Here is a tiny trained network, its code and every weight. The questions are about switching its units off for an input and a class, where a switched-off unit gives its printed mean instead of its output.

import numpy as np


def w(rows, s, z=0):
    codes = np.array(rows[::2]) - 128.0
    scale = np.full(codes.shape[1], s)
    scale[-1] = z or s
    return codes * scale


def f(y):
    return y / 2 * (1 + np.tanh(0.7978845608 * (y + 0.044715 * y**3)))


def log_softmax(a):
    a = a - a.max(-1, keepdims=True)
    return a - np.log(np.exp(a).sum(-1, keepdims=True))


def net(x, mask):
    res = np.array(x, float).reshape(1, 5) / 4 @ E
    y = f(res @ A[0][:, :-1].T + A[0][:, -1])
    res = res + np.where(mask, y, B[0][:, -1]) @ B[0][:, :-1]
    return log_softmax(res[-1] @ U[:, :-1].T + U[:, -1])


A, B = {}, {}
E = w([
[128,128,128,129,128,130,128,129],'x0',
[147,117,254,143,101,147,126,120],'x1',
[229,175,118,143,138,138,93,122],'x2',
[128,128,128,128,128,128,128,128],'x3',
[135,169,135,156,156,182,207,118],'x4',
],0.012)
A[0] = w([
[127,110,147,124,125,120,111,128,111],'N1',
[139,118,154,127,116,116,101,130,117],'N2',
[72,81,132,119,117,112,95,126,189],'N3',
[86,99,132,123,126,115,108,129,181],'N4',
[173,156,89,136,137,126,108,117,152],'N5',
[86,137,132,142,134,154,223,122,158],'N6',
[115,129,77,127,133,119,146,128,249],'N7',
[110,141,143,130,138,137,165,130,119],'N8',
[162,148,163,140,130,147,95,131,88],'N9',
[101,112,169,122,124,120,142,120,120],'N10',
[153,128,119,131,121,121,78,127,167],'N11',
[143,117,140,129,121,121,111,123,115],'N12',
[123,101,122,128,123,108,80,122,254],'N13',
[198,196,122,144,148,156,178,125,81],'N14',
[142,137,142,136,127,148,153,126,103],'N15',
[181,144,123,123,122,113,49,125,139],'N16',
[145,114,250,132,111,139,120,123,183],'N17',
[113,110,126,130,129,118,105,127,214],'N18',
],0.022,0.0057)
B[0] = w([
[148,107,157,144,146,87,142,125,146],'N1',
[148,98,164,165,169,86,119,113,159],'N2',
[83,148,137,108,70,58,132,114,190],'N3',
[83,135,131,118,96,84,134,122,170],'N4',
[215,162,129,79,147,93,147,176,185],'N5',
[91,88,135,163,197,221,189,161,200],'N6',
[49,130,172,66,167,164,100,96,193],'N7',
[129,141,101,160,120,180,149,145,152],'N8',
[108,123,132,181,119,170,52,62,172],'N9',
[159,124,108,112,121,87,192,181,163],'N10',
[154,103,100,111,136,170,94,150,171],'N11',
[145,109,148,152,150,110,120,120,144],'N12',
[105,99,74,81,96,94,66,143,186],'N13',
[165,236,185,107,97,90,151,77,205],'N14',
[135,177,101,148,85,170,133,133,149],'N15',
[172,96,89,145,187,193,76,149,200],'N16',
[163,86,97,255,74,96,158,135,251],'N17',
[105,115,119,99,117,98,102,133,158],'N18',
],0.034,0.021)
U = w([
[33,134,125,34,86,96,82,75,217],'0',
[52,89,164,99,254,218,149,126,191],'1',
[169,111,58,42,211,171,73,233,199],'2',
[148,216,200,41,143,107,156,88,186],'3',
[127,101,105,139,62,21,148,145,74],'4',
[148,84,69,179,148,194,201,211,88],'5',
[182,51,77,184,177,162,63,116,67],'6',
[155,189,158,175,44,117,136,43,1],'7',
],0.0052,0.0019)

Each question gives the input, the list of numbers given to net, and the class t.
The units are the neurons (one row each of A and B). Each row of codes is followed by its name. A weight is (code - 128) times the scale printed after its matrix; where a second scale follows, it is the last column's (A, B and U).
mask holds one flag per neuron, in row order. A switched-off neuron (its flag False) gives its mean, the last column of its row in B, instead of its output. The means were averaged over made-up inputs and are rounded, as every weight is.
A unit's drop is (log p(t) with every unit on - log p(t) with that unit switched off) / (log p(t) with every unit on - log p(t) with every unit switched off).
The circuit of an input: a set's keep is (log p(t) with only the set's units on - log p(t) with every unit switched off) / (log p(t) with every unit on - log p(t) with every unit switched off). Starting from the 12 units with the biggest drops (on a tie, the unit counted first), units are removed one at a time, each time the one whose removal leaves the highest keep (on an exact tie, the one counted first), for as long as the keep stays at least 0.8.
circuit, biggest first: the units of the circuit, biggest drop first
most important unit: the unit with the biggest drop
k most important neurons: the k neurons with the biggest drops, biggest first
drop of u: that unit's drop, to one decimal
input [3,-1,2,-6,7], class 3: most important unit	N14
input [-8,6,1,2,4], class 7: 4 most important neurons	N14, N16, N9, N11
input [2,-5,1,-3,-7], class 2: 3 most important neurons	N16, N14, N11
input [0,-4,1,7,2], class 3: circuit, biggest first	N16, N17
input [-6,-7,4,-8,1], class 3: 2 most important neurons	N14, N6
input [-2,7,1,-1,5], class 7: 3 most important neurons	N14, N16, N9
input [-4,-3,1,1,-5], class 2: 2 most important neurons	N16, N14
input [-4,-7,-5,8,1], class 1: 2 most important neurons	N6, N14
input [-7,1,7,-7,7], class 7: 3 most important neurons	N9, N7, N15
input [7,7,-7,-6,0], class 4: 3 most important neurons	N3, N16, N4
input [-3,-3,1,-7,-5], class 2: 2 most important neurons	N16, N14
input [6,0,-8,-6,6], class 1: 2 most important neurons	N17, N6
input [7,4,-3,4,0], class 4: 3 most important neurons	N16, N11, N3
input [0,7,-5,8,2], class 5: most important unit	N6
input [-3,6,-1,1,-1], class 4: drop of N6	0.1
input [0,-1,5,8,-1], class 2: drop of N17	0.5
input [6,-1,-4,-6,4], class 1: drop of N17	0.5
input [2,-2,-3,-3,5], class 1: drop of N17	0.1
